data = ((5, 6, 4, 5, 6, 6, 6, 5, 8, 5, 5, 7, 6, 5), (5, 6, 8, 6, 5, 5, 6, 2, 6, 5, 8, 6, 1, 5), (6, 1, 8, 8, 6, 8, 2, 4, 6, 4, 6, 6, 5, 5), (4, 4, 7, 6, 8, 5, 4, 5, 5, 5, 8, 8, 4, 6), (3, 5, 8, 5, 6, 4, 7, 7, 4, 5, 8, 6, 6, 6), (6, 6, 7, 5, 6, 5, 4, 5, 5, 5, 7, 5, 8, 6), (6, 7, 4, 2, 4, 5, 8, 9, 8, 7, 5, 4, 7, 6), (8, 5, 4, 6, 6, 7, 4, 4, 4, 4, 5, 6, 6, 6))
Rows and columns are counted from 0.
(0, 0)	5
(0, 10)	5
(3, 0)	4
(6, 11)	4
(5, 9)	5
(1, 7)	2
(7, 10)	5
(7, 3)	6
(2, 6)	2
(3, 11)	8
(3, 3)	6
(3, 10)	8
(7, 13)	6
(4, 5)	4
(5, 7)	5
(2, 0)	6
(0, 1)	6
(6, 1)	7
(1, 9)	5
(1, 4)	5
(6, 2)	4
(0, 9)	5
(2, 1)	1
(0, 4)	6
(2, 4)	6
(4, 1)	5
(3, 9)	5
(7, 8)	4
(4, 8)	4
(3, 13)	6

X = [-68 -16   8 -56  46]
X[0]	-68
X[1]	-16
X[3]	-56

M = [[0, 46, -15, -1, 15], [45, -5, 22, 30, 7], [46, 6, 34, 5, -27], [30, -9, 6, -3, -18], [13, 28, 35, 80, 43]]
Rows and columns are counted from 0.
(0, 0) -> 0
(3, 4) -> -18
(2, 1) -> 6
(1, 4) -> 7
(1, 1) -> -5
(2, 4) -> -27
(2, 3) -> 5
(1, 0) -> 45
(4, 0) -> 13
(3, 0) -> 30

x =
938  442  403  766  166  205  372  100  688  695  367  176  728
872  402  374  751  209  121  386  106  796  707  264  149  770
987  483  415  786  129  263  375   97  610  681  438  204  704
894  419  382  750  193  155  373  107  757  704  305  162  752
909  424  389  758  180  164  377  104  736  699  312  164  752
918  434  388  764  178  180  374   99  721  696  333  173  743
977  472  410  780  137  246  372   91  624  689  426  197  716
967  468  413  779  147  245  375   94  643  685  411  192  722
859  388  370  750  213  104  384  112  821  713  244  144  774
925  439  395  763  175  188  382  108  706  694  347  173  741
958  464  407  772  151  227  376   97  655  689  396  189  724
885  409  380  750  205  130  377  112  777  704  277  154  763
846  386  363  744  217   89  385  114  845  719  222  130  782
947  454  401  770  160  215  375  101  670  693  383  180  725
x[0,0] -> 938
x[5,2] -> 388
x[2,12] -> 704
x[1,12] -> 770
x[7,12] -> 722
x[1,11] -> 149
x[11,6] -> 377
x[11,1] -> 409
x[3,2] -> 382
x[10,9] -> 689
x[1,8] -> 796
x[9,3] -> 763
x[6] -> [977, 472, 410, 780, 137, 246, 372, 91, 624, 689, 426, 197, 716]
x[:, 8] -> [688, 796, 610, 757, 736, 721, 624, 643, 821, 706, 655, 777, 845, 670]
x[12,10] -> 222
x[3,11] -> 162
x[0,11] -> 176
x[12,2] -> 363
x[12,4] -> 217
x[:, 5] -> [205, 121, 263, 155, 164, 180, 246, 245, 104, 188, 227, 130, 89, 215]
x[13,3] -> 770
x[:, 2] -> [403, 374, 415, 382, 389, 388, 410, 413, 370, 395, 407, 380, 363, 401]
x[2,1] -> 483
x[8,3] -> 750
x[1,2] -> 374
x[3,8] -> 757
x[7,6] -> 375
x[:, 3] -> [766, 751, 786, 750, 758, 764, 780, 779, 750, 763, 772, 750, 744, 770]
x[9,12] -> 741
x[12,5] -> 89
x[5,7] -> 99
x[13,5] -> 215
x[7,9] -> 685
x[12] -> [846, 386, 363, 744, 217, 89, 385, 114, 845, 719, 222, 130, 782]
x[8,6] -> 384
x[9,8] -> 706
x[1,6] -> 386
x[12,12] -> 782
x[11,2] -> 380

a =
[[-19  30 -32   8  13 -12  10 -28  16 -20   6 -65]
 [ 21   8   1 -40 -25  20   6 -50 -29 -38  18  16]
 [  0  27  23  -3   0   7 -19  41  15  50   3 -24]]
Indices start at 0.
row 0 col 0 = -19
row 2 col 1 = 27
row 0 col 4 = 13
row 2 col 2 = 23
row 2 col 6 = -19
row 0 col 8 = 16
row 0 col 2 = -32
row 1 col 2 = 1
row 1 col 10 = 18
row 0 col 5 = -12
row 2 col 5 = 7
row 2 col 11 = -24
row 2 col 9 = 50
row 1 col 7 = -50

A = (26, 55, 23, -40, 50, 48, 80, -33, 67, 69, -11, 4, 53, -18, 74, 17)
A[0] -> 26
A[13] -> -18
A[4] -> 50
A[7] -> -33
A[5] -> 48
A[3] -> -40
A[14] -> 74

m =
-10  -17  -13   -2    0   -3    1    4   -4   16   -5   36
  9   -2   -1    1  -11  -14    9   -8    1    2    0    5
 -3   -5   -5   -3   -2   -1    2    0   -3    3   -2   13
 17   -4    3    4  -17  -24   17  -19    3    6   -2    7
  0   -5   -3    1   -2    1    1    2   -1    2   -2    9
 -9  -17  -15   -2   -1   -3    3    4   -3   12   -9   39
 -4  -22  -14   -5   -4   -1    7    2   -4    8   -8   39
 -3  -11   -8   -2    0   -1    5    2   -1    6   -7   23
 -1  -12   -8   -2   -2   -2    5    4   -2    7   -4   23
  3   -1    0    1   -4   -6    4   -3    1    2   -1    2
-25  -24  -36   25   55   10   -1    8   29   23    4   64
 14   -3    0    5  -17  -24   16  -18    4    5   -1    6
-12  -13  -12    1    3   -3   -1    3   -2   17   -6   34
Rows and columns are counted from 0.
row 0 col 0 -> -10
row 11 col 4 -> -17
row 4 col 2 -> -3
row 0 col 11 -> 36
row 11 col 11 -> 6
row 4 col 11 -> 9
row 10 col 10 -> 4
row 5 col 5 -> -3
row 4 col 9 -> 2
row 3 col 5 -> -24
row 1 col 7 -> -8
row 3 col 8 -> 3
row 6 col 8 -> -4
row 10 col 4 -> 55
row 2 col 6 -> 2
row 1 col 0 -> 9
row 9 col 5 -> -6
row 0 col 2 -> -13
row 6 col 0 -> -4
row 9 col 9 -> 2
row 6 col 1 -> -22
row 3 col 0 -> 17
row 3 col 9 -> 6
row 7 col 0 -> -3
row 2 col 2 -> -5
row 1 col 2 -> -1
row 4 col 8 -> -1
row 12 col 2 -> -12
row 12 col 10 -> -6
row 11 col 0 -> 14
row 4 col 6 -> 1
row 8 col 9 -> 7
row 3 col 1 -> -4
row 6 col 9 -> 8
row 1 col 1 -> -2
row 8 col 11 -> 23
row 5 col 8 -> -3
row 5 col 6 -> 3
row 10 col 1 -> -24

arr =
 28  -35   14   47   51  -16  -38   52  -25  -33   16  -14
-51    7  -10  -27   53  -25   49  -71   15  -24   13   17
 42    2  -30   -4   31   16   -1    6  -32  -42   56  -28
 46    1  -23   -1   22   17   -7    7  -27  -35   54  -30
-44   12  -31  -33   35  -12   62  -84    4   -8   21    9
 19  -33   12   27   19   15  -23   -1  -26   -2   -6  -21
 -8  -14   25   10  -28   36  -14  -57   -4   42  -32  -10
 31    0  -20   -8  -20   29   13  -28  -34   18   12  -35
 26  -32    8   43   52  -23  -47   63  -20  -44   22    2
 18  -38   16   26   34    7  -17    0  -32   -7    2  -22
-33    1   37   21  -38   10  -32  -22   37   39  -47   39
 22  -25    2   19   13   31  -11  -14  -36   11   -1  -31
-48    8   32   -8  -50   23  -21  -71   34   47  -44   25
arr[0,0] -> 28
arr[1] -> [-51, 7, -10, -27, 53, -25, 49, -71, 15, -24, 13, 17]
arr[3,11] -> -30
arr[:, 4] -> [51, 53, 31, 22, 35, 19, -28, -20, 52, 34, -38, 13, -50]
arr[4,4] -> 35
arr[1,10] -> 13
arr[3,1] -> 1
arr[0,1] -> -35
arr[6,10] -> -32
arr[3] -> [46, 1, -23, -1, 22, 17, -7, 7, -27, -35, 54, -30]
arr[11] -> [22, -25, 2, 19, 13, 31, -11, -14, -36, 11, -1, -31]
arr[12,7] -> -71
arr[5,1] -> -33
arr[11,10] -> -1
arr[:, 6] -> [-38, 49, -1, -7, 62, -23, -14, 13, -47, -17, -32, -11, -21]
arr[4,11] -> 9
arr[8,0] -> 26
arr[6] -> [-8, -14, 25, 10, -28, 36, -14, -57, -4, 42, -32, -10]
arr[1,9] -> -24
arr[1,2] -> -10
arr[12,11] -> 25
arr[12,1] -> 8
arr[12,9] -> 47
arr[5,7] -> -1
arr[6,0] -> -8
arr[5,5] -> 15
arr[12,8] -> 34
arr[0] -> [28, -35, 14, 47, 51, -16, -38, 52, -25, -33, 16, -14]
arr[:, 5] -> [-16, -25, 16, 17, -12, 15, 36, 29, -23, 7, 10, 31, 23]
arr[4,5] -> -12
arr[11,2] -> 2
arr[6,8] -> -4
arr[:, 11] -> [-14, 17, -28, -30, 9, -21, -10, -35, 2, -22, 39, -31, 25]
